Below is a small trained network, with its code and all its weights. Each question gives an input and a class and asks what happens when units are switched off, that is, made to give their printed mean instead of their output.

import numpy as np


def w(rows, s, z=0):
    codes = np.array(rows[::2]) - 128.0
    scale = np.full(codes.shape[1], s)
    scale[-1] = z or s
    return codes * scale


def f(y):
    return np.maximum(y, 0)


def log_softmax(a):
    a = a - a.max(-1, keepdims=True)
    return a - np.log(np.exp(a).sum(-1, keepdims=True))


def net(x, mask):
    res = np.array(x, float).reshape(1, 5) / 4 @ E
    y = f(res @ A[0][:, :-1].T + A[0][:, -1])
    res = res + np.where(mask, y, B[0][:, -1]) @ B[0][:, :-1]
    return log_softmax(res[-1] @ U[:, :-1].T + U[:, -1])


A, B = {}, {}
E = w([
[87,175,68,151,102],'x0',
[147,155,155,35,211],'x1',
[146,147,120,81,1],'x2',
[23,113,244,123,128],'x3',
[94,23,82,110,111],'x4',
],0.0081)
A[0] = w([
[216,190,93,96,110,144],'neuron 1',
[49,88,36,73,39,175],'neuron 2',
[99,187,143,79,73,209],'neuron 3',
[33,144,185,187,176,232],'neuron 4',
[127,103,149,159,82,170],'neuron 5',
[156,190,104,185,204,254],'neuron 6',
[111,29,142,5,203,161],'neuron 7',
[106,135,196,81,45,206],'neuron 8',
[127,200,86,70,67,105],'neuron 9',
[145,57,120,188,69,198],'neuron 10',
],0.012,0.0031)
B[0] = w([
[216,176,104,171,109,238],'neuron 1',
[122,66,92,58,25,237],'neuron 2',
[135,176,180,135,99,216],'neuron 3',
[23,147,115,158,139,252],'neuron 4',
[134,93,134,149,130,179],'neuron 5',
[107,145,25,166,151,245],'neuron 6',
[131,135,146,43,253,254],'neuron 7',
[126,114,229,134,117,242],'neuron 8',
[167,179,165,110,98,206],'neuron 9',
[173,45,99,138,144,211],'neuron 10',
],0.021,0.0089)
U = w([
[178,199,168,110,93,78],'0',
[135,78,81,59,101,93],'1',
[9,191,68,139,144,148],'2',
[94,141,128,20,211,151],'3',
[150,41,108,195,173,62],'4',
[54,88,200,137,133,114],'5',
[181,168,62,151,148,252],'6',
],0.011,0.0032)

Each question gives the input, the list of numbers given to net, and the class t.
The units are the neurons (one row each of A and B). Each row of codes is followed by its name. A weight is (code - 128) times the scale printed after its matrix; where a second scale follows, it is the last column's (A, B and U).
mask holds one flag per neuron, in row order. A switched-off neuron (its flag False) gives its mean, the last column of its row in B, instead of its output. The means were averaged over made-up inputs and are rounded, as every weight is.
A unit's drop is (log p(t) with every unit on - log p(t) with that unit switched off) / (log p(t) with every unit on - log p(t) with every unit switched off).
The circuit of an input: a set's keep is (log p(t) with only the set's units on - log p(t) with every unit switched off) / (log p(t) with every unit on - log p(t) with every unit switched off). Starting from all 10 units, units are removed one at a time, each time the one whose removal leaves the highest keep (on an exact tie, the one counted first), for as long as the keep stays at least 0.8.
circuit, biggest first: the units of the circuit, biggest drop first
most important unit: the unit with the biggest drop
k most important neurons: the k neurons with the biggest drops, biggest first
drop of u: that unit's drop, to one decimal
input [4,7,-5,-2,-8], class 2: 2 most important neurons -> (neuron 6; neuron 10)
input [4,-5,8,-6,-3], class 0: circuit, biggest first -> (neuron 9)
input [5,-1,-8,-4,6], class 2: 3 most important neurons -> (neuron 1; neuron 6; neuron 8)
input [-5,-8,3,0,-7], class 4: 3 most important neurons -> (neuron 10; neuron 5; neuron 9)
input [7,0,4,8,-8], class 5: 3 most important neurons -> (neuron 4; neuron 8; neuron 1)
input [3,-1,0,-1,0], class 1: circuit, biggest first -> (neuron 4; neuron 1; neuron 3)
input [-7,7,4,-6,-3], class 6: 2 most important neurons -> (neuron 1; neuron 8)
input [-2,7,-6,-7,-2], class 6: 2 most important neurons -> (neuron 6; neuron 1)
input [-3,2,2,-1,-2], class 0: 4 most important neurons -> (neuron 6; neuron 10; neuron 4; neuron 7)
input [-7,-3,-2,-2,7], class 3: 2 most important neurons -> (neuron 7; neuron 1)
input [-8,-5,2,4,8], class 1: 2 most important neurons -> (neuron 2; neuron 10)
input [7,5,2,6,-7], class 2: 2 most important neurons -> (neuron 4; neuron 1)
input [1,-6,6,4,-2], class 5: 2 most important neurons -> (neuron 8; neuron 1)
input [6,6,1,7,-3], class 5: most important unit -> neuron 8
input [0,-4,-6,5,6], class 2: 3 most important neurons -> (neuron 4; neuron 8; neuron 9)
input [4,-4,-6,1,7], class 1: 3 most important neurons -> (neuron 2; neuron 10; neuron 8)
input [-6,2,4,4,-8], class 5: 3 most important neurons -> (neuron 8; neuron 1; neuron 9)
input [3,7,4,5,-2], class 0: 2 most important neurons -> (neuron 3; neuron 9)
input [-8,2,6,2,6], class 3: drop of neuron 7 -> 3.6
input [0,4,-4,0,-3], class 2: most important unit -> neuron 6
input [-1,-5,7,5,1], class 5: drop of neuron 3 -> 0.2
input [6,-6,4,7,8], class 1: drop of neuron 9 -> 0.0
input [-3,2,-5,-7,5], class 3: drop of neuron 7 -> 2.7
